[[129 118 118 124 118 127 134 105 141]
 [139 120 120 131 120 140 125 153 124]
 [128 130 130 117 144 106 137 129 133]
 [138 114 114 116 133 120 139 126 143]
 [120 143 143 140 125 136 116 127 114]
 [146 131 131 136 114 135 130 111 131]
 [144 144 144 127 138 116 133 134 121]
 [128 138 138 133 134 129 122 148 114]
 [117 134 134 125 134 113 131 103 133]
 [128 118 118 125 119 128 133 102 139]] gives 118

[[135 129 130 129 125 129 126 128 128 122]
 [131 128 127 128 129 129 128 129 127 125]
 [104 124  98 123 133 122 128 129 136 133]
 [131 127 129 127 138 127 127 127 126 126]
 [109 125 107 124 136 125 130 131 131 136]
 [133 129 134 129 124 129 127 127 128 126]
 [129 128 129 128 127 128 128 128 128 128]
 [127 128 128 128 128 128 128 128 128 128]
 [130 128 127 128 129 128 127 128 128 125]
 [129 128 129 128 128 129 128 128 127 128]
 [121 128 128 127 130 127 130 128 128 135]] gives 129

[[136 123 150 122 117 124 120 129 123 129 123 128 118 124 118]
 [126 127 125 129 130 127 127 125 124 129 129 128 129 128 123]
 [125 121 126 128 127 123 118 123 120 130 128 129 128 128 119]
 [126 125 126 128 129 126 124 125 123 129 129 128 129 128 122]
 [129 136 126 129 132 133 142 127 124 127 129 128 130 128 121]
 [124 121 125 128 128 123 118 124 122 130 129 129 128 128 121]
 [125 123 125 128 128 124 120 124 123 129 129 128 129 128 123]
 [127 133 122 130 132 132 135 130 133 127 129 128 131 129 135]] gives 123

[[128 128 127 126 129 120 132]
 [128 129 127 126 129 120 133]
 [122 128 127 126 130 121 127]
 [128 124 125 126 133 120 132]
 [127 128 155 117 130 133 132]
 [128 134 125 126 130 118 138]
 [129 128 127 126 130 125 132]
 [128 128 127 120 133 120 132]
 [120 128 127 126 125 120 132]
 [128 128 126 121 132 115 135]
 [117 128 127 126 131 116 132]] gives 128

[[128 128 128 134 134 128 128 133 128 132 129 128 128]
 [130 129 137 134 128 128 139 128 151 129 128 128 128]
 [129 128 132 134 128 128 134 128 141 130 128 128 128]
 [128 128 128 134 132 128 128 131 128 132 127 128 128]
 [128 128 130 134 128 128 133 128 138 130 128 128 128]] gives 128

[[129 126 131 133 139 134 107 129 120 126 140 118 130 125]
 [119 125 133 116 123 131 129 134 134 137 130 116 112 139]
 [128 130 139 129 119 118 124 114 124 124 124 130 144 117]
 [124 131 124 123 126 126 134 135 117 132 125 116 119 108]
 [130 113 133 140 136 131 117 130 125 130 139 139 138 130]
 [123 134 138 136 128 134 133 134 132 138 140 118 140 137]
 [125 127 126 126 138 136 124 122 134 128 142 147 119 135]
 [131 133 139 123 124 109 123 132 123 130 116 139 134 132]
 [136 135 130 131 129 111 127 138 117 129 114 133 137 124]
 [132 135 129 124 121 127 123 117 130 129 127 131 120 153]] gives 126

[[124 133 136 111 127 126 112 123 126]
 [126 121 136 134 130 129 143 118 136]
 [117 130 129 119 133 146 137 115 126]
 [131 113 142 122 132 117 140 141 115]
 [121 118 151 134 123 133 122 137 134]
 [131 135 121 134 132 129 123 126 143]
 [127 119 132 127 137 122 149 131 128]
 [126 133 134 122 140 123 115 119 126]
 [137 128 133 124 129 126 117 123 138]] gives 133

[[143 150 113 153 130 138 135 144 133 150]
 [139 104 109 103 146 146 125 139 116 107]
 [147 137 157 130 146 131 149 146 124 119]
 [122 149 122 108 112 112 142 115 110 101]
 [125 147 146 138 130 133 122 115 115 147]] gives 150
---
[137 105 136 140 145 135  99] 140

[[131 131 132 127 131]
 [119 120 117 120 115]
 [139 146 147 148 151]] 117

[123 118 141 105 137] 141

[125 133 127 133 100 119 139] 133

[139 124 136 135 130 143 102] 135

[154 141 118 118 128 152 138] 118

[113 115 113 134 104 121 128] 134

[114 129 118 116 100] 118
---
[[118 144 137 121 121 135 144]
 [128 142 142 134 134 117 115]
 [149 149 130 109 153 120 129]]: 117

[[140 141 106 149 111]
 [108 109 129 117 144]]: 109

[116 150 138 129 135 134]: 134

[[143 134 114 144]
 [141 138 119 145]
 [107 145 150 126]]: 119

[[153 128 133 131 132]
 [149 128 122 129 140]
 [140 129 135 127 117]]: 127

[[152 118 130 123]
 [135 140 137 129]
 [132 137 134 130]]: 129
---
array([[121, 117, 117, 141, 115, 140],
       [127, 116, 110, 132, 100, 128],
       [137, 132, 133, 120, 138, 106]]) ans = 133

array([116, 118, 114, 103, 113, 130, 125]) ans = 114

array([[144, 155, 121, 131],
       [126, 122, 125, 148]]) ans = 125

array([104, 116, 113, 143, 101, 115]) ans = 113

array([150, 119, 121, 107]) ans = 121

array([111, 125, 104, 129, 126]) ans = 104

array([107, 112, 136, 133]) ans = 136

array([100, 131, 133, 127, 120, 140]) ans = 133
